After every row comes roughly how far along a hidden order it lies, from 0 to 9.
[ 27 -13  37  -7  28  59  24  53 -17  23  -7  14   2   8  17 -23   7  19
   7 -15   0  17  13   6 -14   3  -1 -39 -16  42]
6
[ 15  -7  -2  11  26 -39  -4 -30 -12 -17  26  21  -3  -9  13  17  24  20
   4  -8 -12 -49  -1 -14  28   6   0 -23 -42  24]
8
[-10  13  -5 -27  -5  -7 -18 -13  -9  11   2 -12  -8  -6 -38  13  11 -23
 -17   8  -4   1   3 -14 -12  -2  29   4  -6   2]
1
[ 31  74  12 -12  16 -13  11  -6   3 -34   2  10   4  26  24  12   9  17
  20  17  -3 -10  -7 -17  63  22  18 -33 -19   0]
9
[ 15  16  39 -46  11  59  16  53 -21  19 -25  -6  -5  13  12 -19   2 -12
  -4  -4   5  46  14   1 -17  11  23 -22 -10  27]
3
[ 29 -13  45 -34  31  97  24  55 -27  36 -24   7   4  17  -5 -33   7   9
   0 -10   1  40  19  10 -19   3  15 -42  -5  39]
4
[ 25 -20  15   4  35   2  21  14 -15 -13   6  18   2   3  44 -13  13  32
  13 -25  -2  -9  10   4  14  14 -16 -34 -32  35]
9
[ 10  35 -19  -6  18 -36 -11 -35  -9 -29  16  -1  -1   3  -3  20  21   9
  -3   7  -4 -14  -6 -19  44  18  19 -21 -20  -7]
7
[ 16  62  -8   1   7 -34   0 -13   2 -36   9   8   2  17   7  13   7   2
  10  19  -6  -8  -4 -23  54  23  24 -19 -12   2]
7
[  1 -42  32 -11   1  22  14  38 -17  28  -1  21 -10 -13   3 -25  -4 -10
 -10 -20 -11  -6   7   3 -50  -9  -6  -9 -23  62]
2
[  5  35 -16 -31  13 -41 -12 -32 -13 -25  11   5  -7   2 -21  11  21 -13
 -16   9 -14 -17   0 -24  35  22  40 -22 -25  22]
5
[ 44  84  31 -39  24  20  16   4  -4 -21 -14  18   4  37  18  12  19  19
  19  18   1   1  -4 -14  63  22  32 -47 -29  18]
8
[  4 -52  12 -18  24  42  -5  29 -34  39  -3   1  -5 -15 -39 -21  19 -11
 -24 -24  -4  23  27  -5 -41   3  20 -22 -17  57]
0
[ 31  69  20 -16  16 -10  13  -5   1 -31   4  13   2  24  38  14  12  17
  23  12  -4 -19  -7 -15  54  15   5 -30 -29   8]
9
[  3 -50  14 -18  24  62   1  27 -29  44  -6 -11  -3 -13 -24 -21  13   3
 -19 -23   2  22  18  11 -48  -7   4 -17   0  20]
2
[ -1 -76  19 -24  19  59  -4  27 -33  51  -9  -9  -5 -15 -32 -17  14  -6
 -18 -23   1  24  23   5 -52 -12   9 -13   1  36]
0
[ 13  35  40 -36   6  37   0  40 -24  23 -11   0  -7  13 -26  -1   9 -22
  -2   9  -3  27  16 -20 -17  11  39 -22 -24  40]
0
[  8 -36  14 -37  15  38  -5  21 -27  39 -14  15  -5  -8 -57 -16  18 -14
 -27 -12  -5  20  21 -10 -30   3  36 -31 -19  68]
0
[ 23  62  43 -35  19  41  11  28 -20   7 -18   4  -2  28  -4   5  13   3
   8  13   6  27   8  -7  19  12  29 -33 -25  15]
5
[  9 -45  12 -26  30  67  -5  26 -36  41 -16  -5   1  -5 -65 -23  22  -6
 -24 -17   2  47  32  -1 -26   8  32 -32   0  45]
0
[ 36  77  13 -24  14 -16  13  -8   8 -38  -7  22   4  34  30  11   9  14
  16  20  -4  -8  -7 -16  71  25  23 -38 -25  15]
9
[ 20 -10  39  -2  20  43  21  43 -13  16  -5  16   1   9  20 -19   3  15
   9 -12  -2  14  10   6 -11   3  -6 -26 -24  36]
6
[ -2 -48 -18 -18  12  17  -5  -8 -15  12  -4   1  -1 -10 -30 -14   7  -9
 -19 -11  -8   5  10   4 -18   0  12  -8   2  20]
3
[ 24 -28   4  -8  38   6  11   0 -18  -6   0  14   3   0  15  -9  20  27
   0 -21   2  -1  14   4  20  15  -2 -33 -26  34]
8
[  3 -37 -10 -28  17  40  -7 -10 -19  20 -13  -6   4  -1 -48 -11  12  -7
 -20  -2  -2  23  15   5  -4   3  26 -16  11  10]
2
[ 35  85  28 -24  26  27  13  11  -8  -9  -8   1   5  32  25  10  17  23
  22  13   5  11   3 -10  52  19  19 -41 -22  -1]
8
[ 14 -20  -6 -19  29  -5  -7 -26 -22  -2  12  10  -2  -4 -17   3  24   4
  -1  -6 -15 -22   7  -8  18   7  20 -30 -26  25]
6
[ 20  45  48 -19  20  22  28  32  -1  -9 -19   9  -2  26  62   3   5  34
  19  -4  17  16   1  12  20  13 -15 -36 -34   5]
9
[ 27  71  10 -16  12   5   8  -7   5 -26  -6   1   8  29  17  14   9  16
  21  20   3   4  -5 -12  60  17  19 -26  -4 -16]
8
[  3  27   1 -44   8   9 -19 -19 -19   1  -7  -9  -6   7 -50  16  19 -23
 -14  14  -5  12  11 -21  13   7  50 -14 -13  13]
1
[ 28  44  44 -10  25  13  19  38 -12  -4  -7   8  -3  20  43   5  13  23
  16  -3  10  17   9  -7  25  19   3 -32 -41  13]
7
[ 17 -13   6 -10  23 -43  -3 -30 -17 -13  21  29  -8 -14   4  15  24   6
  -1  -7 -19 -53   1 -18  23   3  12 -26 -54  47]
6
[ 22  39  43  -7  26  31  27  33  -6  -5 -11   1   3  23  49   1   8  36
  20  -2  17  30   4  10  23  16 -13 -28 -24  -7]
9

New part:
[61 77 14 18 21 29 12 23 27 11 35 44 14 19 84  5 16 51 56 34 27 37 44  4
 36 19 14 -1 29  8 -4 15 29 12  4 19 54 43 27 39 29 20 75 31 19 17  3 37
 14  7 15 39 19 14 14 16 48 24 14 28 13 17 10  9 23 58 14 15 28 88 16  3
 19 32 28 18 11  0 33 28 45 26  9  6 11 19 15 22 10 19 53 35 38 29 24 50
 39 20 40 40 98  8 13 16 10 83 11  9 19 29 13 -1 37 26 51 33 21 32 21 21
 33 13  9 48 10  9  1 -1 23 18 37 15 48]
9
[31 34  8 14 27 34 20 27 13 13 48 42 19 20 48  1 19 41 42 37 14 41 26 26
 29 27 16 16 34 23  1 36 15 19  6 23 47 34 43 23 19  7 23 29 15 24 17 21
 17 15 24 28 13 14 20 13 31 18 14  8 28 19  1 11 32 44 18 17 41 45 14 27
  6 13 37 21 12 16 20 43 49 16 15 10 16 13 44 17 12 15 52 28 11 20 19 46
 43 16 25 30 53 16 19 19 10 52 21 15 12 19 13 11 63 12 23 26 23 30 29 10
 25 24 28 33  3 14 11  1 14 25 42 21 15]
5
[33 17 11 23 29 38 21 26 22 16 46 64 14 19 26  5 28  7 37 22 19 29 35 55
 21 24 14 18 39 29 11 33 17 18 11 15 25 23 43 16 15 18 19 53 11 18 37  8
 24 16 18 25 13 18 18 11 20  9 23  9 18 29 14 17 21 46 16 15 17 21 32 57
 13 17 30 17 10 22 14 24 38 28 21 10 24 31 26 16 17 19 47 25 17 20 23 32
 38 20 15 26 28 17 19 24  4 21 28 21 26 10 11 30 29 16 10 17 19 27 29 18
 28 14 25 17 18 12 10 13 12 35 41 56  6]
0
[ 67  48  14  16  28  69  10  31  32   8  51 100  25  28  26   1  28  33
  88  39  36  31  97  16  23  -3  14 -11  32  16   0  16  53  32   5 -37
  86  40  36  21  14   6  15  63   0  19   1  10  16  11  15  17  -1  11
  17  23  40  14  23  11  22  25   0  17  16  66  55  23  -2  18  11  16
  26  23  28  30   5  13  38   6  64  13  15   4   5  48 -40  36   9  18
  65  50  20  25  48  47  24   8  14  29  22   1  13  28   4  50  34   8
  23  19  19 -10  30  24  25  24   6  34  36  35  52  22  -1  11  17  10
   0  -8  19  34  39  33  30]
5
[47 34 -2 11 33 23 16 25 16 16 39 51 21 24 55  2 18 45 58 35  9 47 21 -1
 44 30 12 12 20  3 -2 21 24 15  2 32 66 41 43 28 29 -2 37 38 29 23 10 19
 12  7 19 25 16 17 16 12 45 23 19 18 37 19  1 15 28 42 18 14 38 48  7  7
 13  9 30 25 14 16 20 56 53 26 11  7  6 21 25 20 14 21 42 23 14 26 26 32
 45 11 21 34 73 13 21 17 13 38 19 13 11 24 13  2 47 24 26 42 22 38 28 14
 33 28 15 56 11  8  3  6 21 23 30 23 19]
5
[30 17 15 15 21 15 16 23 38 19 22 48 11 12 49  4 22 15 25 10 10 24 25 41
 25 41  6 23 27 18  1 30 10 15 16 29 23 12 41 27 12 24 31 48 19 11 45 21
 30  9 30 44 23 34 14 16 27  7 15 18 19 14 21  6 29 26  1  6 28 39 47 30
 11 21 37 14 17 14 12 48 20 41 18 11 30 15 61 11 17 31 52 22 34 28 13 14
 58 25 18 22 43  5 22 20  2 -2 12 19 18 17  3 42 36 13 15 28 22 27 13 12
 33 21 32 44 18 10 11 11 14 13 51 32 10]
2
[35 12 21 19 21 32 14 16 25 19 38 50 14 26 17  5 27 12 22 27 17 33 40 41
  9 20  5 18 29 22 12 25 25 18 14 10 42 28 32 12 13 19  6 52 21 21 27 20
 25 11 26 24 10 20 16 23 16 12 14 20 17 22 17 13 20 36 31 13 17 18 33 38
 10 22 16 14  9 37 11 46 33 35 14 15 20 28 24 21 27 30 53 25 14 20 15 23
 33 19 10 18 22 16 15 25 13 22 29 20 25 11 10 22 34 16 11 21 18 38 28 18
 28 18 20 16 18 16 15 25  8 37 44 51 17]
1
[28 37 20 15 21 27 19 24 13 12 43 42 15 15 35  5 21 35 37 33 26 36 56 32
 16 24 11 13 32 26  7 23 32 22 10 13 53 40 26 21 13 17 19 35 13 24 21 21
 21 18 16 28  8  8 21 17 31 12 16 20 16 20 11 14 24 54 31 17 15 25 19 28
 16 17 17 14  8 17 17 37 34 24 14 12 13 23 18 25 21 16 57 29 27 20 23 51
 39 25 33 23 47 15 10 17 15 55 28 16 14 18 17 14 32 23 30 20 28 27 26 23
 30 13 20 25  8 15 13 15 11 33 40 40 25]
5
[ 68  60  11  15  31  25  15  34  20  21  56  79  16  44  28   8  13  36
 106  31  32  23  43   6  33  14  18   2  18   9   5  23  30  16   6   7
  68  26  26  33  38   5  37  56  16  16   8  12  11   8  12  17  13   6
  11  12  62  25  20  20  16  16   7  20  28  47  30  16  15  32  14  16
  34  24  26  37  13  10  22  13  78  31  10  10  10  39 -12  41  16  17
  58  36  37  29  32  42  26  18  19  33  52  15  16  18   7  66  24   8
  17  24  19  -3  22  32  17  50  21  22  30  29  36  18   1  30  18   7
   0   8  20  22  16  24  33]
5
[ 65 103  28  23  17  32  18  27  15  15  60  47   8  81  23  22   9  27
 127  27  51  19  78  17  19  23  13   5  19  22  25  16  35  19   5  28
  57  23  11  28  61  26  31  55  27  22  17  18   8  17  13  13  11   4
   9  14  63  29  15  42  11  11  16  28  24  44  74  20   5  26  30  27
  70  28  11  58   8  16  21  18  57  22  11  19  12  30   3  56  27  13
  40  26  57  22  22  43  11  27  28  39  42  25   9  11  23  83  30   9
  37  21  34   6  18  40  18  30  24  17  27  45  20   8   6  15  21  11
   5  40  13  26  22  22  40]
6
